Here is a tiny trained network, its code and every weight. The questions are about switching its units off for an input and a class, where a switched-off unit gives its printed mean instead of its output.

import numpy as np


def w(rows, s, z=0):
    codes = np.array(rows[::2]) - 128.0
    scale = np.full(codes.shape[1], s)
    scale[-1] = z or s
    return codes * scale


def f(y):
    return np.maximum(y, 0)


def log_softmax(a):
    a = a - a.max(-1, keepdims=True)
    return a - np.log(np.exp(a).sum(-1, keepdims=True))


def net(x, mask):
    res = np.array(x, float).reshape(1, 5) / 4 @ E
    y = f(res @ A[0][:, :-1].T + A[0][:, -1])
    res = res + np.where(mask, y, B[0][:, -1]) @ B[0][:, :-1]
    return log_softmax(res[-1] @ U[:, :-1].T + U[:, -1])


A, B = {}, {}
E = w([
[130,157,50,42],'x0',
[248,169,162,103],'x1',
[140,3,152,62],'x2',
[126,128,129,127],'x3',
[130,127,125,131],'x4',
],0.011)
A[0] = w([
[129,146,134,165,110],'n0',
[118,193,125,143,130],'n1',
[177,188,161,67,101],'n2',
[47,109,64,155,65],'n3',
[144,34,159,35,106],'n4',
[81,132,120,176,142],'n5',
[112,171,82,158,145],'n6',
[154,138,19,80,146],'n7',
[211,155,155,105,74],'n8',
[130,183,94,177,113],'n9',
[62,113,96,128,75],'n10',
[123,197,108,148,121],'n11',
[110,180,90,145,140],'n12',
[104,179,52,18,86],'n13',
[34,99,65,105,181],'n14',
[144,84,217,216,1],'n15',
[248,121,143,93,111],'n16',
[173,152,159,94,79],'n17',
],0.012,0.0033)
B[0] = w([
[134,125,86,157,168],'n0',
[175,25,39,129,197],'n1',
[126,172,163,56,190],'n2',
[34,173,186,49,231],'n3',
[133,41,5,167,250],'n4',
[120,155,168,158,211],'n5',
[176,97,112,83,201],'n6',
[195,209,163,226,204],'n7',
[81,188,143,33,194],'n8',
[84,57,84,114,209],'n9',
[76,160,130,69,199],'n10',
[86,36,78,126,204],'n11',
[163,92,60,92,199],'n12',
[218,174,150,254,219],'n13',
[94,153,176,111,255],'n14',
[194,174,138,185,238],'n15',
[79,151,141,108,217],'n16',
[46,150,136,30,169],'n17',
],0.0078,0.0099)
U = w([
[151,52,11,126,68],'0',
[95,170,165,63,54],'1',
[195,153,152,227,253],'2',
],0.013,0.0035)

Each question gives the input, the list of numbers given to net, and the class t.
The units are the neurons (one row each of A and B). Each row of codes is followed by its name. A weight is (code - 128) times the scale printed after its matrix; where a second scale follows, it is the last column's (A, B and U).
mask holds one flag per neuron, in row order. A switched-off neuron (its flag False) gives its mean, the last column of its row in B, instead of its output. The means were averaged over made-up inputs and are rounded, as every weight is.
A unit's drop is (log p(t) with every unit on - log p(t) with that unit switched off) / (log p(t) with every unit on - log p(t) with every unit switched off).
The circuit of an input: a set's keep is (log p(t) with only the set's units on - log p(t) with every unit switched off) / (log p(t) with every unit on - log p(t) with every unit switched off). Starting from the 12 units with the biggest drops (on a tie, the unit counted first), units are removed one at a time, each time the one whose removal leaves the highest keep (on an exact tie, the one counted first), for as long as the keep stays at least 0.8.
circuit, biggest first: the units of the circuit, biggest drop first
most important unit: the unit with the biggest drop
k most important neurons: the k neurons with the biggest drops, biggest first
drop of u: that unit's drop, to one decimal
input [3,5,-5,-2,-2], class 0: 4 most important neurons -> (n1; n3; n11; n14)
input [0,-6,-8,1,-4], class 0: circuit, biggest first -> (n1)
input [-1,2,-1,-1,3], class 1: 2 most important neurons -> (n4; n13)
input [6,-1,-4,4,-5], class 2: 3 most important neurons -> (n13; n7; n4)
input [8,-6,6,1,-8], class 2: circuit, biggest first -> (n13; n7)
input [7,-4,6,-3,-7], class 2: circuit, biggest first -> (n13; n7)
input [7,6,5,5,2], class 2: 4 most important neurons -> (n13; n7; n4; n3)
input [1,-6,-3,-1,2], class 1: 2 most important neurons -> (n3; n4)
input [7,5,-2,6,4], class 2: 2 most important neurons -> (n13; n7)
input [5,8,6,8,-6], class 1: 3 most important neurons -> (n8; n2; n16)
input [6,-6,-2,-2,6], class 1: 3 most important neurons -> (n3; n10; n14)
input [6,5,-7,0,0], class 0: 2 most important neurons -> (n11; n1)
input [-4,-3,1,-3,-8], class 2: 2 most important neurons -> (n8; n17)
input [6,-6,2,7,-4], class 1: most important unit -> n3
input [7,-4,-2,1,-2], class 2: 2 most important neurons -> (n13; n7)
input [7,2,5,0,-5], class 2: drop of n13 -> 0.5
input [5,2,-6,-2,2], class 0: drop of n12 -> 0.3
input [0,-4,-8,-2,3], class 0: drop of n7 -> 0.0
